Here is a tiny trained network, its code and every weight. The questions are about switching its units off for an input and a target symbol, where a switched-off unit gives its printed mean instead of its output.

import numpy as np


def w(rows, s, z=0):
    codes = np.array(rows[::2]) - 128.0
    scale = np.full(codes.shape[1], s)
    scale[-1] = z or s
    return codes * scale


def f(y):
    return y / 2 * (1 + np.tanh(0.7978845608 * (y + 0.044715 * y**3)))


def softmax(a):
    e = np.exp(a - a.max(-1, keepdims=True))
    return e / e.sum(-1, keepdims=True)


def log_softmax(a):
    a = a - a.max(-1, keepdims=True)
    return a - np.log(np.exp(a).sum(-1, keepdims=True))


def net(x, mask):
    ids = ['ΓΣΩαβεημτφψ'.index(c) for c in x.split()]
    T = len(ids)
    res = E[ids] + P[:T]
    u = 0
    for l in range(2):
        r = res
        for j in range(2):
            rows = slice(3 * j, 3 * j + 3)
            q, k, v = (r @ M[l][rows].T for M in (Q, K, V))
            z = softmax(np.where(np.tri(T) > 0, q @ k.T / 3**0.5, -1e9)) @ v
            o = O[l][rows]
            res = res + np.where(mask[u + j], z, o[:, -1]) @ o[:, :-1]
        u += 2
        y = f(res @ A[l][:, :-1].T + A[l][:, -1])
        res = res + np.where(mask[u : u + 8], y, B[l][:, -1]) @ B[l][:, :-1]
        u += 8
    return log_softmax(res[-1] @ U[:, :-1].T + U[:, -1])


Q, K, V, O, A, B = {}, {}, {}, {}, {}, {}
E = w([
[120,110,173,153,130],'Γ',
[168,164,136,64,102],'Σ',
[110,141,95,112,115],'Ω',
[72,186,159,81,81],'α',
[174,111,128,123,144],'β',
[50,143,169,146,106],'ε',
[14,167,141,117,66],'η',
[199,122,72,103,139],'μ',
[52,191,77,93,84],'τ',
[89,46,8,184,149],'φ',
[105,150,214,14,116],'ψ',
],0.012)
P = w([
[154,136,152,195,149],'0',
[117,138,101,111,9],'1',
[106,76,152,78,130],'2',
[89,184,103,156,169],'3',
[148,110,108,144,27],'4',
[108,80,136,64,151],'5',
[95,196,107,160,174],'6',
[169,98,96,151,40],'7',
[105,83,131,51,164],'8',
[95,204,119,164,169],'9',
[203,85,69,148,47],'10',
[89,92,136,38,175],'11',
[84,209,137,172,166],'12',
[180,94,102,153,45],'13',
],0.015)
Q[0] = w([
[63,211,71,178,185],'L0H0',
[223,168,179,38,145],'L0H0',
[72,129,204,144,178],'L0H0',
[60,143,114,77,180],'L0H1',
[253,146,53,105,125],'L0H1',
[186,213,105,201,94],'L0H1',
],0.0067)
K[0] = w([
[79,72,3,120,121],'L0H0',
[114,135,220,4,165],'L0H0',
[127,75,111,78,79],'L0H0',
[147,21,77,103,125],'L0H1',
[145,140,105,198,227],'L0H1',
[251,199,143,240,126],'L0H1',
],0.0055)
V[0] = w([
[1,165,132,127,113],'L0H0',
[115,178,204,96,130],'L0H0',
[144,121,74,81,65],'L0H0',
[230,205,93,192,108],'L0H1',
[60,180,114,218,154],'L0H1',
[67,105,75,126,28],'L0H1',
],0.0085)
O[0] = w([
[18,192,86,131,137,176],'L0H0',
[12,134,217,93,83,2],'L0H0',
[185,165,66,97,110,189],'L0H0',
[140,166,180,218,128,97],'L0H1',
[21,148,94,192,82,175],'L0H1',
[132,135,2,89,120,252],'L0H1',
],0.0078,0.0061)
A[0] = w([
[84,124,37,58,205,97],'L0N0',
[90,99,255,214,179,158],'L0N1',
[138,107,187,83,43,144],'L0N2',
[65,78,92,101,60,252],'L0N3',
[141,193,131,118,61,215],'L0N4',
[105,199,225,76,195,112],'L0N5',
[54,202,153,172,198,56],'L0N6',
[198,69,115,158,215,49],'L0N7',
],0.01,0.0032)
B[0] = w([
[128,132,207,137,173,253],'L0N0',
[110,9,165,145,50,135],'L0N1',
[140,134,51,224,149,132],'L0N2',
[255,121,148,132,113,208],'L0N3',
[142,72,111,212,180,154],'L0N4',
[32,41,113,162,142,131],'L0N5',
[57,206,92,69,47,140],'L0N6',
[129,196,189,132,127,159],'L0N7',
],0.0087,0.018)
Q[1] = w([
[153,106,74,181,37],'L1H0',
[215,29,116,144,145],'L1H0',
[95,103,138,157,142],'L1H0',
[111,59,187,2,141],'L1H1',
[128,66,103,128,93],'L1H1',
[124,243,144,157,215],'L1H1',
],0.0083)
K[1] = w([
[144,147,175,177,35],'L1H0',
[212,88,139,114,61],'L1H0',
[116,112,159,129,129],'L1H0',
[173,105,18,129,126],'L1H1',
[105,186,116,212,100],'L1H1',
[143,148,188,1,243],'L1H1',
],0.0095)
V[1] = w([
[94,151,182,93,163],'L1H0',
[246,169,168,118,159],'L1H0',
[138,180,61,130,118],'L1H0',
[164,167,93,220,204],'L1H1',
[135,1,172,153,166],'L1H1',
[211,174,57,137,199],'L1H1',
],0.0073)
O[1] = w([
[99,145,66,154,147,38],'L1H0',
[2,111,209,128,26,247],'L1H0',
[202,128,189,199,98,131],'L1H0',
[132,3,23,178,106,165],'L1H1',
[44,125,155,245,199,254],'L1H1',
[189,57,38,122,156,132],'L1H1',
],0.006,0.0075)
A[1] = w([
[146,95,96,248,132,97],'L1N0',
[98,190,182,112,149,2],'L1N1',
[44,157,85,187,141,94],'L1N2',
[125,214,71,126,139,123],'L1N3',
[115,49,174,138,160,100],'L1N4',
[185,163,152,52,112,164],'L1N5',
[132,100,119,186,191,75],'L1N6',
[175,88,99,134,77,103],'L1N7',
],0.011,0.0078)
B[1] = w([
[192,222,154,121,153,247],'L1N0',
[33,167,63,33,81,161],'L1N1',
[109,2,122,107,127,207],'L1N2',
[191,160,29,128,69,173],'L1N3',
[220,146,136,68,37,180],'L1N4',
[139,41,172,103,205,164],'L1N5',
[101,159,161,76,218,194],'L1N6',
[10,129,42,83,117,191],'L1N7',
],0.0077,0.016)
U = w([
[103,58,97,91,92,169],'Γ',
[186,122,173,75,153,118],'Σ',
[85,56,125,254,93,218],'Ω',
[79,150,124,149,108,129],'α',
[122,166,146,129,91,136],'β',
[78,157,81,86,138,22],'ε',
[139,188,112,75,122,2],'η',
[171,160,151,213,72,171],'μ',
[139,154,46,176,55,151],'τ',
[141,156,102,197,207,153],'φ',
[38,85,66,145,187,107],'ψ',
],0.0085,0.0067)

Each question gives the input, a string of symbols that net reads in full, and the target symbol t.
The units are the heads (3 rows each of Q, K, V and O) and the neurons (one row each of A and B). Each row of codes is followed by its name. A weight is (code - 128) times the scale printed after its matrix; where a second scale follows, it is the last column's (O, A, B and U).
mask holds one flag per unit, layer by layer, with each layer's heads first. A switched-off unit (its flag False) gives its mean, the last column of its rows in O or B, instead of its output. The means were averaged over made-up inputs and are rounded, as every weight is.
A unit's drop is (log p(t) with every unit on - log p(t) with that unit switched off) / (log p(t) with every unit on - log p(t) with every unit switched off).
The circuit of an input: a set's keep is (log p(t) with only the set's units on - log p(t) with every unit switched off) / (log p(t) with every unit on - log p(t) with every unit switched off). Starting from the 12 units with the biggest drops (on a tie, the unit counted first), units are removed one at a time, each time the one whose removal leaves the highest keep (on an exact tie, the one counted first), for as long as the keep stays at least 0.8.
circuit, biggest first: the units of the circuit, biggest drop first
top k neurons: the k neurons with the biggest drops, biggest first
top k neurons in layer l: the k neurons of layer l with the biggest drops, biggest first
heads that matter: for each layer, one digit per head in row order, 1 if its drop is at least 0.15 and else 0, layers parted by /
input Ω φ φ Ω φ φ Ω, target φ: top neuron -> L1N0
input β ψ ε β τ Ω φ φ φ Σ μ, target ψ: top 2 neurons -> L0N1; L1N2
input φ φ β φ Ω τ φ φ ψ τ, target ψ: circuit, biggest first -> L1N2; L0N3; L1N4
input τ β η, target Γ: circuit, biggest first -> L1H1; L1N0
input α η β φ ψ Σ, target Γ: heads that matter -> 10 / 01
input τ φ Γ τ φ, target Γ: heads that matter -> 10 / 01
input Ω η τ φ φ τ φ φ τ β Γ β τ τ, target μ: heads that matter -> 11 / 01
input τ φ φ β φ μ φ μ, target Γ: heads that matter -> 10 / 01
input φ τ φ, target Σ: top 3 neurons -> L0N0; L0N7; L1N4
input φ μ β, target Γ: heads that matter -> 10 / 01
input φ μ φ β ψ φ τ μ, target τ: circuit, biggest first -> L1H1; L0N0; L0H1
input μ φ φ φ α, target Ω: top 2 neurons in layer 0 -> L0N1; L0N7
input Σ φ α, target Γ: heads that matter -> 01 / 01
input Γ φ φ φ τ φ τ, target φ: heads that matter -> 00 / 11
input φ Ω τ, target Γ: circuit, biggest first -> L1H1; L1N0
input μ Ω τ φ φ φ β η, target Ω: heads that matter -> 11 / 11
input φ φ φ φ τ φ ε φ τ β φ α, target Γ: circuit, biggest first -> L1N0; L1H1
input τ φ μ τ μ, target Γ: heads that matter -> 10 / 01
input τ φ φ β τ φ μ Γ, target Γ: top 3 neurons -> L0N6; L0N0; L1N7
input β φ α φ φ φ Γ Ω τ φ τ ε, target Γ: heads that matter -> 01 / 11
input τ μ τ φ φ, target Γ: top 4 neurons -> L0N6; L1N7; L1N5; L1N0
